[[  9  21 -67 -22 -27 -45 -47 -19 -14  24  14  35 -19  -4]
 [  9  30 -67 -22 -27 -45 -47 -19 -14  16  14  35 -19  -4]
 [ -4  43  -3 -22 -27  38 -47 -12  13  24  14 -12  16 -14]
 [  4  43 -44 -22 -27 -42 -47 -19  -5  14  14  35 -19  -5]
 [  9  26 -67 -22 -27 -45 -47 -19 -14  24  14  35 -19  -4]]
|
[[-19  -4   9  21 -67 -22 -27 -45 -47 -19 -14  24  14  35]
 [-19  -4   9  30 -67 -22 -27 -45 -47 -19 -14  16  14  35]
 [ 16 -14  -4  43  -3 -22 -27  38 -47 -12  13  24  14 -12]
 [-19  -5   4  43 -44 -22 -27 -42 -47 -19  -5  14  14  35]
 [-19  -4   9  26 -67 -22 -27 -45 -47 -19 -14  24  14  35]]

[[-21  39 -29 -23 -18  32 -15 -26 -51  37 -44 -41  27   0 -37 -26]
 [-12  38 -42 -23  -3 -11 -16 -26 -51  41 -44 -37  36   0 -42 -28]
 [ -7  41 -42 -23  -3  -6 -15 -26 -51  41 -44 -37  32   0 -36 -24]
 [-28  38 -42 -30  -3  10  -5 -26 -51  41 -56 -37  27   0 -36 -24]]
|
[[-37 -26 -21  39 -29 -23 -18  32 -15 -26 -51  37 -44 -41  27   0]
 [-42 -28 -12  38 -42 -23  -3 -11 -16 -26 -51  41 -44 -37  36   0]
 [-36 -24  -7  41 -42 -23  -3  -6 -15 -26 -51  41 -44 -37  32   0]
 [-36 -24 -28  38 -42 -30  -3  10  -5 -26 -51  41 -56 -37  27   0]]

[[ -4 -11  -6 -11  -5 -12  -3  -1  -3  -3  -4 -10]
 [-15  -7  -7 -13 -10  -7 -12 -11 -15  -8  -9  -6]
 [  3 -14  22 -34  28 -18  -7  34  -6  34  34 -14]
 [ -6 -13 -14  -3 -14  -8   2  -9  -2 -12 -11 -10]
 [ -4  -4  -6  -7  -4  -3   0  -3   4  -9 -12   2]
 [ 56 -39 -69  41 -68 -29  71 -30  65 -58 -56 -43]]
|
[[ -4 -10  -4 -11  -6 -11  -5 -12  -3  -1  -3  -3]
 [ -9  -6 -15  -7  -7 -13 -10  -7 -12 -11 -15  -8]
 [ 34 -14   3 -14  22 -34  28 -18  -7  34  -6  34]
 [-11 -10  -6 -13 -14  -3 -14  -8   2  -9  -2 -12]
 [-12   2  -4  -4  -6  -7  -4  -3   0  -3   4  -9]
 [-56 -43  56 -39 -69  41 -68 -29  71 -30  65 -58]]

[[ 24  13 -17   4  54 -22  10 -38 -44 -18]
 [ 19 -21   9   6 -46 -27 -39  49  44  -5]
 [ 18 -22   4  10 -27 -28 -25  33  37  -1]
 [ 10   1  -6   2  21 -12   0  -6  -3   5]
 [-28  17 -14  29  30  21   9  11  11  35]
 [-55  32 -19  42  30  43   9  31  29  60]]
|
[[-44 -18  24  13 -17   4  54 -22  10 -38]
 [ 44  -5  19 -21   9   6 -46 -27 -39  49]
 [ 37  -1  18 -22   4  10 -27 -28 -25  33]
 [ -3   5  10   1  -6   2  21 -12   0  -6]
 [ 11  35 -28  17 -14  29  30  21   9  11]
 [ 29  60 -55  32 -19  42  30  43   9  31]]

[[-21 -21 -22  51  60 -38 -49  29 -33 -60  -3 -36  34 -43  57]
 [-71 -72  37  27  40 -17  24  12 -64 -30  61   0  30  31  46]
 [  4  -7  24  25  15  26  16  32 -19 -25 -15 -34  30  17  14]
 [ 51  53 -44  -9 -16  -4 -42  -4  43   4 -55 -13 -18 -46 -22]]
|
[[-43  57 -21 -21 -22  51  60 -38 -49  29 -33 -60  -3 -36  34]
 [ 31  46 -71 -72  37  27  40 -17  24  12 -64 -30  61   0  30]
 [ 17  14   4  -7  24  25  15  26  16  32 -19 -25 -15 -34  30]
 [-46 -22  51  53 -44  -9 -16  -4 -42  -4  43   4 -55 -13 -18]]

[[-10  -5  11  -1 -18  -7  -2 -18   8   6  29  -2  -8  -5 -24  -3]
 [ -8  14 -24  -5   1 -15 -21   2   1 -10 -13  -2 -14   6  12  11]
 [-13  -5 -19  -3   4   8 -13   2   2   3  -5   0 -14  -9  -2   1]
 [  5  -1   4  -6   5  -9   4   6   2  -2  16  -1 -14  -8 -18   1]
 [  5  -8 -24  -3 -25  23   1  -5   4  -9   0 -24 -57 -14  15 -11]
 [ -9  37 -26  -5 -25 -16 -18  -6   7   5   6  -3 -16  42   0  32]]
|
[[-24  -3 -10  -5  11  -1 -18  -7  -2 -18   8   6  29  -2  -8  -5]
 [ 12  11  -8  14 -24  -5   1 -15 -21   2   1 -10 -13  -2 -14   6]
 [ -2   1 -13  -5 -19  -3   4   8 -13   2   2   3  -5   0 -14  -9]
 [-18   1   5  -1   4  -6   5  -9   4   6   2  -2  16  -1 -14  -8]
 [ 15 -11   5  -8 -24  -3 -25  23   1  -5   4  -9   0 -24 -57 -14]
 [  0  32  -9  37 -26  -5 -25 -16 -18  -6   7   5   6  -3 -16  42]]

[[ 2  4  8  2  3 -7]
 [ 4 12  8  4  8  2]
 [ 7  8 13  5  7  7]
 [ 4 24 21  5  6  8]
 [16 21 20 13 10  9]
 [14 25 14 13 19  7]
 [ 1  8  2  1  1  9]
 [15 29  8 12  7  1]
 [27 55 42 13 17 31]]
|
[[ 3 -7  2  4  8  2]
 [ 8  2  4 12  8  4]
 [ 7  7  7  8 13  5]
 [ 6  8  4 24 21  5]
 [10  9 16 21 20 13]
 [19  7 14 25 14 13]
 [ 1  9  1  8  2  1]
 [ 7  1 15 29  8 12]
 [17 31 27 55 42 13]]

[[-30 -23   0  16  13 -39]
 [-55 -12   5 -25  -5   9]
 [-25   0   7  16 -11 -13]]
|
[[ 13 -39 -30 -23   0  16]
 [ -5   9 -55 -12   5 -25]
 [-11 -13 -25   0   7  16]]
---
[[ 30 -14 -11  12 -15   1 -22  31]
 [ 32 -66   3  44 -22  10 -71  12]
 [ 36 -26 -28   6 -29 -10 -37  30]
 [  5 -42 -17  18 -28  -2 -54   5]
 [ 29  52   9 -10  26  -1  60  29]
 [ 18  54  -5 -15  10 -10  49  26]
 [ 45  -4 -19  15 -22  -6 -19  38]
 [-20  20  23   6  26   2  35 -15]]
|
[[ 36 -26 -28   6 -29 -10 -37  30]
 [ 45  -4 -19  15 -22  -6 -19  38]
 [  5 -42 -17  18 -28  -2 -54   5]
 [ 30 -14 -11  12 -15   1 -22  31]
 [ 18  54  -5 -15  10 -10  49  26]
 [ 32 -66   3  44 -22  10 -71  12]
 [ 29  52   9 -10  26  -1  60  29]
 [-20  20  23   6  26   2  35 -15]]

[[-58  15   0  18   9  11  24 -28  18  13  15   4 -47]
 [ 76   3 -19 -32 -26  -7 -49  30 -46  44 -35 -27  68]]
|
[[ 76   3 -19 -32 -26  -7 -49  30 -46  44 -35 -27  68]
 [-58  15   0  18   9  11  24 -28  18  13  15   4 -47]]

[[ 34  35  31 -50 -66]
 [ 11  13 -21   5  26]
 [-33 -35   3 -11 -23]
 [  3   4   4  36  51]]
|
[[ 11  13 -21   5  26]
 [-33 -35   3 -11 -23]
 [  3   4   4  36  51]
 [ 34  35  31 -50 -66]]

[[-25  71 -55]
 [-21 -45  44]
 [ -7  39  13]
 [ 22  -6 -29]]
|
[[-25  71 -55]
 [ 22  -6 -29]
 [ -7  39  13]
 [-21 -45  44]]

[[ 61 -11 -19 -49  22 -54  12  12  55 -53  57  42 -23 -56 -18  55]
 [ 23 -43 -36 -19  40 -21  35  38  19 -21  20  29 -41 -24 -35  19]
 [ 21  34  32 -16 -31 -16 -37 -38  20 -18  20   1  38 -16  30  20]
 [ 25  42  38 -22 -36 -22 -41 -41  26 -24  25   2  42 -20  36  26]
 [ 27  35  30 -22 -29 -23 -34 -35  26 -24  27   5  35 -21  29  27]]
|
[[ 23 -43 -36 -19  40 -21  35  38  19 -21  20  29 -41 -24 -35  19]
 [ 61 -11 -19 -49  22 -54  12  12  55 -53  57  42 -23 -56 -18  55]
 [ 27  35  30 -22 -29 -23 -34 -35  26 -24  27   5  35 -21  29  27]
 [ 21  34  32 -16 -31 -16 -37 -38  20 -18  20   1  38 -16  30  20]
 [ 25  42  38 -22 -36 -22 -41 -41  26 -24  25   2  42 -20  36  26]]

[[ 56  37  16  -4 -20 -29 -30]
 [  0  28  50  63  66  56  40]
 [ 66  59  43  22   1 -16 -27]
 [  4 -14 -26 -30 -29 -22 -14]
 [ 31  10 -10 -23 -30 -30 -24]
 [-18 -28 -30 -27 -19 -12  -6]
 [ 35  55  65  64  53  34  12]
 [ 59  66  62  48  28   6 -12]]
|
[[-18 -28 -30 -27 -19 -12  -6]
 [  4 -14 -26 -30 -29 -22 -14]
 [ 31  10 -10 -23 -30 -30 -24]
 [ 56  37  16  -4 -20 -29 -30]
 [ 66  59  43  22   1 -16 -27]
 [  0  28  50  63  66  56  40]
 [ 59  66  62  48  28   6 -12]
 [ 35  55  65  64  53  34  12]]
